Zados: [ 90 112 140 113 113  86 129 181  80  81 146  75 121 132 106  90 146 132
 111 128 168 102 175 162]
zuv: [142 106  94 147 156 174 115 129 167  74 116 137 160 180 175 133 119 179
 129 163 159 146 107 110]
Sika: [ 90 112 140 113 113  86 129 181  80  81 146  75 121 132 106  90 146 132
 111 128 168 119 138 162]
[142 106  94 147 156 174 115 129 167  74 116 137 160 180 175 133 119 179
 129 163 159 146 107 110] => zuv
[ 90 112 140 113 113  86 129 181  80  81 146  75 121 132 106  90 146 132
 111 128 168 102 175 162] => Zados

mazu: [108 130 124 109 101 119 126 117 114  95  79 117]
Riz: [126 121 112 159 140 129 118 126 133 145 183 121]
nusuv: [126 121 112 159 140 129 118 115 102 141 166 133]
[108 130 124 109 101 119 126 117 114  95  79 117] => mazu
[126 121 112 159 140 129 118 115 102 141 166 133] => nusuv

nusuv: [124 119 125 140 130 131 121 133]
fef: [126 120 113 136 142 138 140 123]
Sika: [133 141 138 115 119 119 127 126]
Riz: [124 119 125 140 130 131 121 130]
talab: [127 126 136 130 122 150 114 135]
Zados: [127 126 136 130 122 125 114 135]
[124 119 125 140 130 131 121 130] => Riz
[124 119 125 140 130 131 121 133] => nusuv
[126 120 113 136 142 138 140 123] => fef

fef: [131 143 155 128 115 123 108 115  79 136 132 132 165 133 119 108 125 151
 129 141 146 111 126  94 118 108 114 137 113 123 148 128 161 108 120 115
 160 142 139 113 137 117 126 147 125 138 119 130 144  86 137]
zuv: [135 113 101 150 115 116 165 128 126  95 116 126  97 127 121 129 116 130
 172 142 107 138  71 139  91 148  89 130 110 142 143 140 168 136 141 129
 140  99 132 150 151 138 146 148 118 158 103 137 134 137 132]
Gug: [141 136 104 115 142 144 149 109 128 157 109 122 153 155 160 124 149 130
 132 149 124 130 120 138 135 123 129 140 129 119 115 128 114 127 145 117
 161 126 130  90 139 109 133 140 109 140 110 132 149  98 155]
pato: [132  95 118 148 146 116 185 143 117  94 140 121  94 138 122 120 115 150
 157 133 114 127  90 125 112 152  93 116 122 144 146 141 136 146 132 137
 146  86 129 109 130 136 131 133 121 146 113 112 138 146 151]
Sika: [134 104 106 150 127 115 176 134 123  93 125 124  94 132 122 127 115 137
 170 140 108 135  77 135  99 150  89 124 114 144 143 141 158 140 139 133
 145  92 130 134 144 139 140 145 118 153 105 127 137 142 141]
rugoz: [147 119 140 141 155 139 151 138 114 150 142 133 127 130 136  98  98 143
  91 107 162 108 122 118 119 130 117 136 129 111 176 125  94 138 114 132
 101 112 119 118  96 132 143 119 118 133 137 104 122 127 104]
mazu: [131  92 126 146 157 118 185 148 113  99 148 120  97 141 121 114 115 156
 146 127 123 122  99 118 118 151  97 114 127 142 150 139 122 149 126 138
 142  86 129  97 119 133 127 124 123 142 120 105 137 147 152]
nusuv: [145 116 142 142 158 137 154 141 112 144 145 131 124 131 132  97  99 148
  93 107 161 107 121 114 120 133 116 132 130 114 175 126  94 140 113 133
 104 109 121 112  95 131 139 117 120 133 137 103 123 130 110]
[131 143 155 128 115 123 108 115  79 136 132 132 165 133 119 108 125 151
 129 141 146 111 126  94 118 108 114 137 113 123 148 128 161 108 120 115
 160 142 139 113 137 117 126 147 125 138 119 130 144  86 137] => fef
[135 113 101 150 115 116 165 128 126  95 116 126  97 127 121 129 116 130
 172 142 107 138  71 139  91 148  89 130 110 142 143 140 168 136 141 129
 140  99 132 150 151 138 146 148 118 158 103 137 134 137 132] => zuv

Gug: [136 109 141 136 143 128 124 136 110 141 139 108 182 156 130 154 121 139
 103 144  98 145 124 107 149 112 115 112  88 146 129 135 150 149 142 127
 130 135 121 139 140 132 102 126  90 105 119  99 167 143 108 134 117 124
 111 142 158]
Sika: [143 104 129  96 142 122 100 114 103 156 163 114 144 115 125 139 116 155
 116 113 108 162 130 138 116 144 133 156 104 115 115 121 137 117 132 128
 125 128 126  88 128 111 161 113 101 131 108 141 138 133 104 114 128  81
 131 154 125]
Tuleg: [128 110  89 118 134 143 105 109 127 138 177 111 116 102  90 137  89 157
 108  86 108 146 115 133 106 124 121 136 137 125 143 123 118 122 138 142
 143 153 101 129 115 124 150  91 116 116 121 121 130 134 153 128 126 104
 122 178 128]
[128 110  89 118 134 143 105 109 127 138 177 111 116 102  90 137  89 157
 108  86 108 146 115 133 106 124 121 136 137 125 143 123 118 122 138 142
 143 153 101 129 115 124 150  91 116 116 121 121 130 134 153 128 126 104
 122 178 128] => Tuleg

rugoz: [131 132 134 127 121 119 121 120 118]
pato: [131 132 134 127 121 119  96 126  84]
zuv: [131 132 134 127 121 119 121 156 118]
[131 132 134 127 121 119  96 126  84] => pato
[131 132 134 127 121 119 121 156 118] => zuv

Gug: [103 106 142 121 133 144 135 149 101 117 154 106 144 146 141 146 121 109
 137 139  99 114 114 145 140 144 153 133 124 136 137 139 121 143 138 146
 135 144 120 135 141 152 118 128 103 135 130 121]
Tuleg: [114 120 113 124 150 115 105 120 129 100 132 132 138 116 115 114  97 118
 138 106 113 119  97 113 148 116 139 105 148 109 105 155 142 128 108 136
 149 116 114 155 110 132 148 141 117 103 101 132]
mazu: [157 166 103  83 129 107 139 110 144 151 109 147 121 108  97 116 116 171
 127 128 128 164 128 125 105 110 124 146  98  99 128  99 124 101 103 141
 148 110 100  98 108 106 119 128 153 126 116 169]
zuv: [112 117 121 124 150 123 109 125 122 109 134 132 145 123 122 121 106 120
 116 116 112 124 104 118 148 124 143 111 143 114 110 145 142 141 115 142
 152 125 108 141 114 136 140 145 112 110 111 135]
rugoz: [114 120 113 124 150 115 105 120 129 100 132 132 138 116 115 114  97 118
 105 106 113 119  97 113 148 116 139 105 148 109 105 155 142 137 108 136
 149 116 114 155 110 132 148 141 117 103 101 132]
fef: [101 105 136 128 168 140 113 141 114 108 153 134 167 140 135 138 110 116
 127 126 100 128  98 133 167 143 163 116 151 121 118 157 156 163 125 163
 164 144 101 148 123 155 146 163  97 116 120 143]
Zados: [157 166 103  83 129 107 139 110 144 151 109 147 121 108  97 116 116 171
 149 128 128 164 135 125 105 110 124 148  98  99 128  99 124 101 103 141
 148 110 100  98 108 106  92 128 153 126 116  97]
talab: [157 166 103  83 129 107 139 110 144 151 109 147 121 108  97 116 116 171
 149 128 128 164 135 125 105 110 124 148  98  99 128  99 150 155 119 154
 157 135 104 151 118 148 146 154 100 111 112 137]
pato: [101 106 129 125 163 133 109 136 116 102 148 131 158 133 128 131 104 113
 119 119  99 123  94 128 162 136 157 111 149 116 114 158 151 156 119 156
 157 137 103 152 119 149 147 156  99 110 112 137]
[101 106 129 125 163 133 109 136 116 102 148 131 158 133 128 131 104 113
 119 119  99 123  94 128 162 136 157 111 149 116 114 158 151 156 119 156
 157 137 103 152 119 149 147 156  99 110 112 137] => pato
[157 166 103  83 129 107 139 110 144 151 109 147 121 108  97 116 116 171
 149 128 128 164 135 125 105 110 124 148  98  99 128  99 124 101 103 141
 148 110 100  98 108 106  92 128 153 126 116  97] => Zados
[101 105 136 128 168 140 113 141 114 108 153 134 167 140 135 138 110 116
 127 126 100 128  98 133 167 143 163 116 151 121 118 157 156 163 125 163
 164 144 101 148 123 155 146 163  97 116 120 143] => fef
[114 120 113 124 150 115 105 120 129 100 132 132 138 116 115 114  97 118
 138 106 113 119  97 113 148 116 139 105 148 109 105 155 142 128 108 136
 149 116 114 155 110 132 148 141 117 103 101 132] => Tuleg
[114 120 113 124 150 115 105 120 129 100 132 132 138 116 115 114  97 118
 105 106 113 119  97 113 148 116 139 105 148 109 105 155 142 137 108 136
 149 116 114 155 110 132 148 141 117 103 101 132] => rugoz
[103 106 142 121 133 144 135 149 101 117 154 106 144 146 141 146 121 109
 137 139  99 114 114 145 140 144 153 133 124 136 137 139 121 143 138 146
 135 144 120 135 141 152 118 128 103 135 130 121] => Gug

nusuv: [117 125  94 118 110 112 131 109 108 106]
Tuleg: [153 145 109 138 140 159 132 157 160 171]
talab: [122 132 131 116 100 126 105 118 119 122]
rugoz: [131 118 174 138 142 130 131 133 132 127]
pato: [123 103 139 141 144 150  89 146 149 154]
zuv: [ 96 119 129 129 132 119  72 124 123 120]
Sika: [132 145  90 127 144 122 142 131 131 122]
mazu: [119 149 146  97 105  85 132  93  93  84]
[122 132 131 116 100 126 105 118 119 122] => talab
[131 118 174 138 142 130 131 133 132 127] => rugoz
[132 145  90 127 144 122 142 131 131 122] => Sika
[117 125  94 118 110 112 131 109 108 106] => nusuv

Sika: [122 138 117 133 129 111 134 128 133 109 126 123 139 128 129 123 104 119
 120 118 139 116 145 142 116 137 129 140 136 125 117 112 103 147 113 136
 132 116 121 131 151  94 133 141  95 114 120 128 116 114 136 118 139]
talab: [136 115 127 118 120 133 154 124 153 123 119 133 128 110 102 162 120 124
 123 126 123 123 130 124 117 116 117 128 134 113 123 114 125 119 127 139
 127 122 133 127 138 114 125 123 116 123 128 104 132 109 122 109 142]
mazu: [100 118 146  94 123 130 128 146 112 143 128 120 125 139 129 131 146 134
 150 123 131 138 116 132 120 163 141 115 133 132 139  96 142 102 122 141
 108 140 129 130 113 132 135 114 147 123 140 135 152 124 142 124 120]
Zados: [154 127 134 139 131 141 123 122 110 149 131 154 128 143 120 117 138 144
 115 132 150 146 122 121 148 109 140 128  95 138 135 159 153 167 157 100
 150 135 127 128  92 157 125 115 141 127 129 136 121 147 120 177 117]
[100 118 146  94 123 130 128 146 112 143 128 120 125 139 129 131 146 134
 150 123 131 138 116 132 120 163 141 115 133 132 139  96 142 102 122 141
 108 140 129 130 113 132 135 114 147 123 140 135 152 124 142 124 120] => mazu
[122 138 117 133 129 111 134 128 133 109 126 123 139 128 129 123 104 119
 120 118 139 116 145 142 116 137 129 140 136 125 117 112 103 147 113 136
 132 116 121 131 151  94 133 141  95 114 120 128 116 114 136 118 139] => Sika
[154 127 134 139 131 141 123 122 110 149 131 154 128 143 120 117 138 144
 115 132 150 146 122 121 148 109 140 128  95 138 135 159 153 167 157 100
 150 135 127 128  92 157 125 115 141 127 129 136 121 147 120 177 117] => Zados

